[ -4  53 -32 -26  -3  19  -1  -8 -38  -6   8   4  24   0  -1  -4] -> (85)
[-17  42 -37  -5  -1  10   0  -3 -21   1   2   3  14   1   0  -1] -> (86)
[  1 -30  27   0 -10 -15 -11   6 -28   8  -4  -4 -22   1  -2  10] -> (86)
[ -9 -17   4 -11 -11  -9 -13   6 -52  11  -4  -2 -14   2   1  11] -> (86)
[ -4  -3   9 -19 -13  -3 -13   1 -61   6  -1  -4 -10  -2   0   8] -> (86)
[-11  39 -16  -5   1  13   1  -2  -5  -1   6  -2   7   5   2 -10] -> (85)
[-13  19 -10   2  -7   0  -5   6 -17   5  -3  -7  -8   1   5  -4] -> (86)
[ -3 -35  64   2 -14 -19 -19  11 -41  14  -3  -8 -47  13  -4  12] -> (86)
[-22  32 -41 -28 -10  11  -6  -4 -69   5   1   5  11   5  -3   8] -> (85)
[ -7  31 -15 -11  -4  14  -5   0 -28  -1   5  -3  -3   6  -1  -8] -> (85)
[ -7  33 -30 -43  -9  21   6  -9 -87  -2   8   5  28   1  -4   8] -> (85)
[  2  13  -2  -6  -2  10  -9  -1 -25  -5   5  -5   0  -1   0 -11] -> (86)
[ -2 -18  11   4  -4 -19  -4   5 -17   6  -7  -1 -15  -2   0  14] -> (86)
[ -5 -30  32  -9 -12 -23 -16   7 -50  13  -6   1 -34   7  -8  16] -> (86)
[-28  47 -23  -5  -5  19   3  -3 -31   2   7   3  16   7   5   8] -> (85)

[ 27  -2  -4 -10   8   3   0  -1  57   7   5 -41  29   3  -7 -15  12] -> <82>
[ 31  -7  -4 -14   5   1   7 -18  11  -3   5  22  31  12   7 -11   5] -> <83>
[ 27 -11 -28 -28  11   0  -6 -18  13  15   8  -5 -10  -3 -17   1   0] -> <83>
[-11   1  -5 -33   3   1   4 -16  43  -6  -1 -28  51   9   3  -7  -4] -> <83>
[ 30  -4  -7 -13   9   1  -4  -3  16  10   5   0  20   1 -13 -10   9] -> <82>
[ 25  -9 -25 -40   9   6  -3 -17 122   4   0 -56  19  -2  -2  -8   1] -> <82>
[ 29  -9 -23 -35   9   4  -4 -18  65   6   3  -7  13  -2  -8  -5   1] -> <83>
[ 24  -4  -1 -22   4   1   4 -15 -10  -4   3  48  38  10   3 -10   4] -> <83>
[ -2   2  -2  -4   9  -4   5  -6 -28   9  10 -54  33  11  -6  -6   4] -> <82>
[  7  -7 -26 -41  13  -4   0 -28 -39  11   9  14  23   8 -14   1  -6] -> <83>
[  0   2  -3  -7  13  -7   3  -7 -74  13  12 -20  37  13 -12  -6   4] -> <82>
[ -8   4 -11 -53  12   0 -10   1  19  10  -1 -16  41  -2 -25  -8   0] -> <83>
[ -9   2 -14 -30  12  -1  -5  -3  27  12   4 -73  29   0 -16  -4   0] -> <82>
[  0  -1 -14 -19   9   1  -3  -4  50  10   4 -76  19   0  -8  -5   1] -> <82>
[ -9  -1 -10 -40   7  -1   3 -17  -1  -1   2 -10  43   9  -3  -3  -5] -> <83>
[  7   3  16 -27  -3   6  14 -10  62 -23  -5  13  86  18  20 -21   4] -> <83>

[ -2 -10 -23  22   7  13   3  -3   7   0  40  25   8 -34 -10  39  19 -10
  -2   7   4  46  18  22 -72 -14  28 -34   6  11   3  21] -> <64>
[ -3 -17  -2  -2  -1  -1   1  38 -27  12   7   6 105  20   2 -30  26  10
  -1   3 -30  60 -18 -22  53  30  11  15  17 -14  27  28] -> <64>
[  9 -47   4   0 -14  -6   8  -2  -9  -8 -42   1  -4  11  -5   1   1  71
   3  29   6  19  -8  38  12  54 -18  29 -37  10  15 -17] -> <64>
[ 15  -6  -1  15  34 -11   9 -40  -1  32  33   1  17  -2  -3   6  -1  -3
  46  12 -63 -11 -13   9  10 -17   1   8  41   4 -10  -2] -> <64>
[ -1  -4   0   5  -1  -2 -14   0   4  12  21 -16   0  10   4   1 -62   4
  20   0   7 -16  18  -5 -61  -4   2  26   1 -21 -22 -30] -> <72>
[ -8   6 -25  20   2   4  -7  31  24   3   5   2  -2   1   5  13   5 -11
   1   1  59  35  16  32 -90 -46  22   1  -3   2   7  10] -> <64>
[ -2 -11  -2  24  -4  -5  -1   3  28   8   9   1  13  67  24   3   0 -14
   5   2   5 -59   2 -16  -2  -3 -28 -24  39  10 -10   0] -> <72>
[ -2  18   0   0   4   5   1  68 -12  -9 -15  -4  37 -30 -15  10  12  -2
  -1  30  -4  58  -1  23  56  36  -3   1   1 -30  22  -3] -> <72>
[-10  24   2 -32   2 -11  -6 -31  13  46  31  -5  -2 -80  17 -60   0 -15
   1 -13 -14  19   3   2   8  -1   9   4   0   4   1  16] -> <64>
[ 10 -34  -3  23 -41  18 -44   0 -18  16  -2  -2 -38 -22   3 -24  -1  14
  -2  22  10  -1   1  46 -61   5   0   1   6  -1  -9  -9] -> <72>
